Below is a small trained network, with its code and all its weights. Each question gives an input and a class and asks what happens when units are switched off, that is, made to give their printed mean instead of their output.

import numpy as np


def w(rows, s, z=0):
    codes = np.array(rows[::2]) - 128.0
    scale = np.full(codes.shape[1], s)
    scale[-1] = z or s
    return codes * scale


def norm(h):
    return h / np.sqrt((h * h).mean(-1, keepdims=True) + 1e-5)


def f(y):
    return np.maximum(y, 0)


def log_softmax(a):
    a = a - a.max(-1, keepdims=True)
    return a - np.log(np.exp(a).sum(-1, keepdims=True))


def net(x, mask):
    res = np.array(x, float).reshape(1, 6) / 4 @ E
    u = 0
    for l in range(2):
        y = f(norm(res) @ A[l][:, :-1].T + A[l][:, -1])
        res = res + np.where(mask[u : u + 9], y, B[l][:, -1]) @ B[l][:, :-1]
        u += 9
    return log_softmax(norm(res)[-1] @ U[:, :-1].T + U[:, -1])


A, B = {}, {}
E = w([
[132,126,129,124,129],'x0',
[49,43,156,63,90],'x1',
[68,235,234,75,107],'x2',
[128,127,126,125,129],'x3',
[81,118,136,111,253],'x4',
[124,131,127,133,128],'x5',
],0.0043)
A[0] = w([
[137,147,127,135,1,42],'0.n0',
[78,126,112,125,188,150],'0.n1',
[102,102,178,144,209,2],'0.n2',
[204,209,107,97,153,38],'0.n3',
[110,81,74,99,122,90],'0.n4',
[207,103,151,151,85,122],'0.n5',
[77,126,177,76,127,63],'0.n6',
[172,134,132,152,69,59],'0.n7',
[123,200,160,95,118,52],'0.n8',
],0.0059,0.0034)
B[0] = w([
[167,207,9,3,77,220],'0.n0',
[187,159,90,69,89,252],'0.n1',
[139,175,41,33,139,165],'0.n2',
[147,162,137,240,154,216],'0.n3',
[179,142,182,199,97,196],'0.n4',
[155,168,62,58,168,220],'0.n5',
[181,99,121,210,102,213],'0.n6',
[174,189,45,93,90,180],'0.n7',
[207,79,211,152,163,219],'0.n8',
],0.0046,0.0022)
A[1] = w([
[192,85,60,145,144,102],'1.n0',
[115,145,214,115,109,77],'1.n1',
[89,125,122,61,219,87],'1.n2',
[89,153,89,99,255,146],'1.n3',
[15,20,129,64,43,140],'1.n4',
[112,185,103,251,139,1],'1.n5',
[190,38,38,168,110,95],'1.n6',
[162,196,94,243,111,166],'1.n7',
[142,247,219,66,97,121],'1.n8',
],0.0071,0.0037)
B[1] = w([
[43,96,169,152,94,223],'1.n0',
[114,66,116,222,131,168],'1.n1',
[153,147,84,97,6,166],'1.n2',
[164,158,71,104,1,212],'1.n3',
[248,233,164,122,231,203],'1.n4',
[218,194,187,86,173,161],'1.n5',
[35,120,164,166,148,240],'1.n6',
[132,108,196,43,162,245],'1.n7',
[37,11,70,197,154,254],'1.n8',
],0.0065,0.0056)
U = w([
[16,24,130,213,119,254],'0',
[149,150,11,66,5,47],'1',
[218,166,185,114,190,83],'2',
],0.011,0.00073)

Each question gives the input, the list of numbers given to net, and the class t.
The units are the neurons (one row each of A and B). Each row of codes is followed by its name. A weight is (code - 128) times the scale printed after its matrix; where a second scale follows, it is the last column's (A, B and U).
mask holds one flag per neuron, layer by layer. A switched-off neuron (its flag False) gives its mean, the last column of its row in B, instead of its output. The means were averaged over made-up inputs and are rounded, as every weight is.
A unit's drop is (log p(t) with every unit on - log p(t) with that unit switched off) / (log p(t) with every unit on - log p(t) with every unit switched off).
The circuit of an input: a set's keep is (log p(t) with only the set's units on - log p(t) with every unit switched off) / (log p(t) with every unit on - log p(t) with every unit switched off). Starting from the 12 units with the biggest drops (on a tie, the unit counted first), units are removed one at a time, each time the one whose removal leaves the highest keep (on an exact tie, the one counted first), for as long as the keep stays at least 0.8.
units of the circuit, in order: the units of the circuit, biggest drop first
most important unit: the unit with the biggest drop
top k neurons: the k neurons with the biggest drops, biggest first
top k neurons in layer l: the k neurons of layer l with the biggest drops, biggest first
drop of u: that unit's drop, to one decimal
input [1,-4,-3,6,4,-5], class 1: top neuron in layer 0 -> 0.n6
input [8,-8,-7,-3,-7,-4], class 2: units of the circuit, in order -> 1.n3, 1.n7
input [3,4,8,8,-7,-5], class 0: top 2 neurons -> 1.n8, 1.n3
input [5,-4,4,1,0,2], class 0: top 3 neurons -> 1.n8, 1.n4, 0.n6
input [-3,6,5,0,-2,1], class 2: top 3 neurons -> 1.n4, 1.n0, 1.n6
input [-6,-4,-5,7,6,-2], class 1: top 2 neurons in layer 1 -> 1.n3, 1.n8
input [-7,7,6,0,1,3], class 2: top 2 neurons in layer 0 -> 0.n3, 0.n4
input [3,-5,5,-1,4,4], class 0: top 2 neurons -> 1.n8, 1.n4
input [-1,-5,-5,4,-4,-7], class 0: top 2 neurons in layer 1 -> 1.n6, 1.n0
input [-6,-5,-3,5,-1,6], class 2: top 2 neurons -> 1.n8, 1.n5
input [-6,-2,-1,6,2,-1], class 1: top 2 neurons -> 1.n3, 0.n6
input [0,-2,-5,-7,-5,-4], class 0: top 2 neurons -> 1.n6, 1.n0
input [7,-5,6,0,-3,-5], class 0: top 2 neurons -> 1.n8, 1.n4
input [-4,7,-3,4,-6,7], class 2: top 2 neurons -> 1.n4, 1.n3
input [7,-4,-4,1,-2,-1], class 0: units of the circuit, in order -> 1.n6
input [-1,0,7,1,-7,8], class 0: top 3 neurons in layer 1 -> 1.n8, 1.n3, 1.n2
input [7,-7,4,-4,8,-4], class 1: drop of 1.n2 -> 0.1
input [-4,-2,5,1,-1,7], class 0: drop of 0.n1 -> 0.0
input [1,7,5,0,-3,2], class 2: drop of 1.n0 -> 0.1
input [3,-2,4,-6,6,-1], class 1: most important unit -> 1.n3
